Here is a tiny trained network, its code and every weight. The questions are about switching its units off for an input and a class, where a switched-off unit gives its printed mean instead of its output.

import numpy as np


def w(rows, s, z=0):
    codes = np.array(rows[::2]) - 128.0
    scale = np.full(codes.shape[1], s)
    scale[-1] = z or s
    return codes * scale


def norm(h):
    return h / np.sqrt((h * h).mean(-1, keepdims=True) + 1e-5)


def f(y):
    return y / 2 * (1 + np.tanh(0.7978845608 * (y + 0.044715 * y**3)))


def log_softmax(a):
    a = a - a.max(-1, keepdims=True)
    return a - np.log(np.exp(a).sum(-1, keepdims=True))


def net(x, mask):
    res = np.array(x, float).reshape(1, 4) / 4 @ E
    u = 0
    for l in range(3):
        y = f(norm(res) @ A[l][:, :-1].T + A[l][:, -1])
        res = res + np.where(mask[u : u + 4], y, B[l][:, -1]) @ B[l][:, :-1]
        u += 4
    return log_softmax(norm(res)[-1] @ U[:, :-1].T + U[:, -1])


A, B = {}, {}
E = w([
[28,181,181,77,214,153,71],'x0',
[49,130,2,215,113,131,162],'x1',
[127,124,130,127,128,131,135],'x2',
[129,130,127,126,128,124,125],'x3',
],0.0071)
A[0] = w([
[215,123,99,145,98,121,128,253],'L0N1',
[249,126,211,95,113,121,130,109],'L0N2',
[132,83,200,122,137,150,197,145],'L0N3',
[178,143,229,79,134,126,105,110],'L0N4',
],0.014,0.0053)
B[0] = w([
[170,148,113,182,47,160,94,227],'L0N1',
[62,152,126,7,26,116,138,247],'L0N2',
[164,159,139,119,119,115,93,164],'L0N3',
[202,96,137,225,201,134,124,235],'L0N4',
],0.014,0.013)
A[1] = w([
[3,150,138,57,143,147,164,178],'L1N1',
[181,135,198,123,128,153,102,220],'L1N2',
[193,84,197,75,219,87,159,8],'L1N3',
[198,80,85,144,92,101,192,249],'L1N4',
],0.02,0.0016)
B[1] = w([
[193,95,162,193,64,28,21,254],'L1N1',
[97,148,147,88,192,120,112,249],'L1N2',
[14,148,191,153,175,253,78,240],'L1N3',
[123,109,74,105,192,97,180,233],'L1N4',
],0.017,0.0098)
A[2] = w([
[150,151,156,1,78,85,139,22],'L2N1',
[143,120,204,63,107,149,155,6],'L2N2',
[159,153,106,83,188,72,132,106],'L2N3',
[178,96,117,97,121,82,182,177],'L2N4',
],0.023,0.0016)
B[2] = w([
[182,86,186,3,108,156,163,247],'L2N1',
[121,112,53,207,77,122,155,176],'L2N2',
[177,126,95,143,61,148,146,151],'L2N3',
[70,112,145,162,177,155,147,187],'L2N4',
],0.018,0.016)
U = w([
[173,103,150,33,77,155,172,163],'0',
[144,251,119,112,177,60,147,1],'1',
[161,120,155,204,103,41,30,153],'2',
[53,166,209,129,212,195,63,124],'3',
[120,97,27,212,151,134,210,126],'4',
],0.012,0.0082)

Each question gives the input, the list of numbers given to net, and the class t.
The units are the neurons (one row each of A and B). Each row of codes is followed by its name. A weight is (code - 128) times the scale printed after its matrix; where a second scale follows, it is the last column's (A, B and U).
mask holds one flag per neuron, layer by layer. A switched-off neuron (its flag False) gives its mean, the last column of its row in B, instead of its output. The means were averaged over made-up inputs and are rounded, as every weight is.
A unit's drop is (log p(t) with every unit on - log p(t) with that unit switched off) / (log p(t) with every unit on - log p(t) with every unit switched off).
The circuit of an input: a set's keep is (log p(t) with only the set's units on - log p(t) with every unit switched off) / (log p(t) with every unit on - log p(t) with every unit switched off). Starting from all 12 units, units are removed one at a time, each time the one whose removal leaves the highest keep (on an exact tie, the one counted first), for as long as the keep stays at least 0.8.
circuit, biggest first: the units of the circuit, biggest drop first
most important unit: the unit with the biggest drop
top k neurons: the k neurons with the biggest drops, biggest first
k most important neurons of layer l: the k neurons of layer l with the biggest drops, biggest first
drop of u: that unit's drop, to one decimal
input [0,4,5,0], class 4: most important unit -> L0N2
input [-2,1,-6,2], class 4: top 4 neurons -> [L0N2 L2N1 L1N1 L1N4]
input [0,6,1,-1], class 4: top 3 neurons -> [L0N2 L2N1 L1N3]
input [3,8,-6,-4], class 2: 2 most important neurons of layer 0 -> [L0N4 L0N1]
input [2,-4,1,-6], class 3: circuit, biggest first -> [L0N1 L1N3]
input [0,8,-1,0], class 4: top 4 neurons -> [L0N2 L2N1 L1N3 L1N1]
input [1,-6,-5,-2], class 3: top 2 neurons -> [L0N1 L0N4]
input [2,-6,3,2], class 3: top 2 neurons -> [L0N4 L0N1]
input [1,8,-2,5], class 2: top 3 neurons -> [L0N4 L0N1 L2N1]
input [1,5,7,-5], class 2: top 2 neurons -> [L0N1 L0N4]
input [8,4,7,3], class 2: drop of L0N4 -> 1.2
input [1,1,6,-8], class 2: drop of L2N4 -> 0.0
input [-1,4,-8,-8], class 4: drop of L2N1 -> 0.1
input [3,-3,1,0], class 3: drop of L0N4 -> 1.2
input [3,5,-5,5], class 2: top neuron -> [L0N4]
input [2,-3,2,-6], class 3: top 2 neurons -> [L0N4 L0N1]
